Here is a tiny trained network, its code and every weight. The questions are about switching its units off for an input and a class, where a switched-off unit gives its printed mean instead of its output.

import numpy as np


def w(rows, s, z=0):
    codes = np.array(rows[::2]) - 128.0
    scale = np.full(codes.shape[1], s)
    scale[-1] = z or s
    return codes * scale


def f(y):
    return np.maximum(y, 0)


def log_softmax(a):
    a = a - a.max(-1, keepdims=True)
    return a - np.log(np.exp(a).sum(-1, keepdims=True))


def net(x, mask):
    res = np.array(x, float).reshape(1, 4) / 4 @ E
    y = f(res @ A[0][:, :-1].T + A[0][:, -1])
    res = res + np.where(mask, y, B[0][:, -1]) @ B[0][:, :-1]
    return log_softmax(res[-1] @ U[:, :-1].T + U[:, -1])


A, B = {}, {}
E = w([
[69,206,91,153,33],'x0',
[255,183,160,232,78],'x1',
[131,124,121,122,127],'x2',
[135,180,46,109,244],'x3',
],0.008)
A[0] = w([
[9,105,100,40,163,30],'neuron 0',
[108,211,114,110,110,2],'neuron 1',
[97,189,59,68,196,129],'neuron 2',
[155,181,74,141,135,204],'neuron 3',
[46,199,70,131,56,101],'neuron 4',
[147,78,180,100,175,13],'neuron 5',
[73,71,234,80,45,41],'neuron 6',
[121,47,137,94,153,126],'neuron 7',
],0.011,0.0045)
B[0] = w([
[210,230,181,176,57,254],'neuron 0',
[116,125,113,195,221,152],'neuron 1',
[62,49,50,151,104,234],'neuron 2',
[92,141,119,122,37,198],'neuron 3',
[180,70,195,70,244,231],'neuron 4',
[100,132,117,148,252,170],'neuron 5',
[79,124,1,167,122,236],'neuron 6',
[152,117,198,81,125,201],'neuron 7',
],0.014,0.0087)
U = w([
[104,109,146,56,101,253],'0',
[209,244,161,163,97,99],'1',
[73,74,29,143,115,52],'2',
[143,100,174,78,254,88],'3',
],0.0087,0.012)

Each question gives the input, the list of numbers given to net, and the class t.
The units are the neurons (one row each of A and B). Each row of codes is followed by its name. A weight is (code - 128) times the scale printed after its matrix; where a second scale follows, it is the last column's (A, B and U).
mask holds one flag per neuron, in row order. A switched-off neuron (its flag False) gives its mean, the last column of its row in B, instead of its output. The means were averaged over made-up inputs and are rounded, as every weight is.
A unit's drop is (log p(t) with every unit on - log p(t) with that unit switched off) / (log p(t) with every unit on - log p(t) with every unit switched off).
The circuit of an input: a set's keep is (log p(t) with only the set's units on - log p(t) with every unit switched off) / (log p(t) with every unit on - log p(t) with every unit switched off). Starting from all 8 units, units are removed one at a time, each time the one whose removal leaves the highest keep (on an exact tie, the one counted first), for as long as the keep stays at least 0.8.
units of the circuit, in order: the units of the circuit, biggest drop first
most important unit: the unit with the biggest drop
top k neurons: the k neurons with the biggest drops, biggest first
input [2,2,-1,8], class 2: most important unit	neuron 2
input [0,-3,0,1], class 1: units of the circuit, in order	[neuron 0; neuron 4]
input [0,-1,-2,-5], class 2: top 2 neurons	[neuron 6; neuron 0]
input [5,2,3,-3], class 3: units of the circuit, in order	[neuron 4; neuron 0]
input [8,6,-8,7], class 0: units of the circuit, in order	[neuron 3; neuron 4]
input [-5,4,6,5], class 0: units of the circuit, in order	[neuron 0; neuron 6; neuron 4; neuron 3]
input [-5,3,-4,6], class 2: units of the circuit, in order	[neuron 4; neuron 0]
input [5,4,-3,-4], class 3: units of the circuit, in order	[neuron 0; neuron 4]
input [-5,0,-6,-8], class 2: top 3 neurons	[neuron 6; neuron 4; neuron 0]
input [5,3,5,-7], class 2: top 2 neurons	[neuron 6; neuron 0]
input [3,-8,6,7], class 1: top 2 neurons	[neuron 0; neuron 6]
input [8,-1,1,7], class 3: top 2 neurons	[neuron 4; neuron 6]
input [6,8,8,6], class 0: top 2 neurons	[neuron 0; neuron 3]
input [6,-5,-3,-3], class 3: top 2 neurons	[neuron 4; neuron 3]
input [-1,7,7,7], class 0: units of the circuit, in order	[neuron 0; neuron 3]
input [-3,-7,4,-2], class 1: units of the circuit, in order	[neuron 0]
input [8,-6,-1,-7], class 3: top 3 neurons	[neuron 4; neuron 2; neuron 3]
input [3,-3,0,-1], class 1: units of the circuit, in order	[neuron 0; neuron 2]
input [-6,2,3,-4], class 3: top 2 neurons	[neuron 0; neuron 5]
input [4,1,-5,7], class 2: most important unit	neuron 2
input [-8,-8,1,4], class 1: top 2 neurons	[neuron 0; neuron 4]
